Below is a small trained network, with its code and all its weights. Each question gives an input and a class and asks what happens when units are switched off, that is, made to give their printed mean instead of their output.

import numpy as np


def w(rows, s, z=0):
    codes = np.array(rows[::2]) - 128.0
    scale = np.full(codes.shape[1], s)
    scale[-1] = z or s
    return codes * scale


def f(y):
    return y / 2 * (1 + np.tanh(0.7978845608 * (y + 0.044715 * y**3)))


def log_softmax(a):
    a = a - a.max(-1, keepdims=True)
    return a - np.log(np.exp(a).sum(-1, keepdims=True))


def net(x, mask):
    res = np.array(x, float).reshape(1, 6) / 4 @ E
    y = f(res @ A[0][:, :-1].T + A[0][:, -1])
    res = res + np.where(mask, y, B[0][:, -1]) @ B[0][:, :-1]
    return log_softmax(res[-1] @ U[:, :-1].T + U[:, -1])


A, B = {}, {}
E = w([
[76,73,66,254,56,152,36,114],'x0',
[212,111,229,195,149,67,87,115],'x1',
[49,136,154,121,9,43,183,56],'x2',
[153,200,116,124,4,164,82,50],'x3',
[167,48,175,186,48,200,199,221],'x4',
[20,133,235,179,137,85,125,75],'x5',
],0.0081)
A[0] = w([
[177,129,103,134,149,211,85,215,217],'N1',
[159,98,178,152,95,121,104,93,107],'N2',
[24,126,144,229,66,122,98,141,202],'N3',
[151,105,188,105,175,172,142,199,162],'N4',
[103,97,97,166,129,173,81,153,146],'N5',
[79,219,32,53,103,95,178,67,207],'N6',
[161,135,164,62,168,151,198,227,177],'N7',
[188,95,161,170,103,197,114,184,221],'N8',
[151,194,117,36,144,98,43,56,170],'N9',
[117,135,127,145,150,57,79,89,111],'N10',
[170,77,60,192,125,162,84,173,163],'N11',
[153,104,178,164,102,91,189,148,152],'N12',
[1,101,167,187,123,122,150,115,148],'N13',
[128,96,60,200,106,156,75,123,169],'N14',
[58,159,115,94,170,39,94,113,253],'N15',
[167,209,150,96,138,178,205,163,213],'N16',
[154,195,146,55,177,75,154,100,196],'N17',
[115,199,182,176,85,53,126,70,219],'N18',
[112,129,70,56,105,167,151,184,201],'N19',
[164,68,197,115,184,112,159,189,185],'N20',
],0.0094,0.0049)
B[0] = w([
[214,238,73,187,170,207,166,185,215],'N1',
[138,109,210,223,84,82,153,115,154],'N2',
[33,44,143,242,105,170,181,115,221],'N3',
[185,141,145,140,218,154,252,155,186],'N4',
[94,127,77,213,133,189,106,200,172],'N5',
[59,188,91,28,18,183,91,119,247],'N6',
[219,96,167,46,181,95,253,115,213],'N7',
[242,217,186,245,97,194,205,184,202],'N8',
[75,239,136,134,181,129,2,53,225],'N9',
[87,142,148,192,190,101,98,108,171],'N10',
[168,134,42,242,130,160,60,240,203],'N11',
[173,55,215,119,80,37,99,131,167],'N12',
[24,14,128,165,146,169,185,22,200],'N13',
[80,104,80,213,101,165,41,216,200],'N14',
[23,93,92,131,238,117,64,64,223],'N15',
[199,175,158,43,133,153,214,73,198],'N16',
[162,155,130,36,177,60,52,77,209],'N17',
[118,130,193,183,29,79,32,81,213],'N18',
[169,142,63,72,69,151,162,156,204],'N19',
[233,78,162,63,233,65,160,141,199],'N20',
],0.0069,0.014)
U = w([
[170,124,80,122,232,68,67,129,244],'0',
[179,56,173,45,126,39,207,152,63],'1',
[159,127,13,248,102,192,94,254,184],'2',
[122,226,168,145,114,111,26,52,8],'3',
[112,209,14,22,27,204,127,116,221],'4',
[32,27,104,185,126,168,150,73,4],'5',
[167,80,230,225,2,68,133,140,105],'6',
[230,167,193,152,154,182,224,156,70],'7',
],0.0084,0.0021)

Each question gives the input, the list of numbers given to net, and the class t.
The units are the neurons (one row each of A and B). Each row of codes is followed by its name. A weight is (code - 128) times the scale printed after its matrix; where a second scale follows, it is the last column's (A, B and U).
mask holds one flag per neuron, in row order. A switched-off neuron (its flag False) gives its mean, the last column of its row in B, instead of its output. The means were averaged over made-up inputs and are rounded, as every weight is.
A unit's drop is (log p(t) with every unit on - log p(t) with that unit switched off) / (log p(t) with every unit on - log p(t) with every unit switched off).
The circuit of an input: a set's keep is (log p(t) with only the set's units on - log p(t) with every unit switched off) / (log p(t) with every unit on - log p(t) with every unit switched off). Starting from the 12 units with the biggest drops (on a tie, the unit counted first), units are removed one at a time, each time the one whose removal leaves the highest keep (on an exact tie, the one counted first), for as long as the keep stays at least 0.8.
circuit, biggest first: the units of the circuit, biggest drop first
most important unit: the unit with the biggest drop
k most important neurons: the k neurons with the biggest drops, biggest first
drop of u: that unit's drop, to one decimal
input [-1,-5,-1,-8,-6,-4], class 4: circuit, biggest first -> (N6)
input [-7,5,-5,5,-2,1], class 0: 2 most important neurons -> (N17 N9)
input [7,5,5,8,-3,-1], class 6: 3 most important neurons -> (N18 N3 N2)
input [-8,2,8,-1,-1,-5], class 1: 3 most important neurons -> (N7 N12 N1)
input [5,5,8,8,-2,3], class 6: 2 most important neurons -> (N18 N2)
input [3,-7,3,5,4,1], class 5: 3 most important neurons -> (N3 N1 N13)
input [1,4,4,-7,-5,1], class 5: 2 most important neurons -> (N13 N1)
input [0,7,-6,7,8,-5], class 7: 3 most important neurons -> (N8 N4 N16)
input [-1,-6,5,-8,-1,-5], class 4: 2 most important neurons -> (N6 N19)
input [1,-5,2,8,-2,6], class 5: 2 most important neurons -> (N3 N13)
input [2,8,4,-8,-3,8], class 5: 2 most important neurons -> (N13 N15)
input [7,2,8,3,-3,-4], class 5: drop of N3 -> 0.4
input [2,-2,3,-6,-5,-3], class 4: drop of N18 -> 0.2
input [7,-8,-7,7,-8,2], class 2: most important unit -> N14
input [6,7,-4,6,-1,7], class 6: drop of N18 -> 0.1
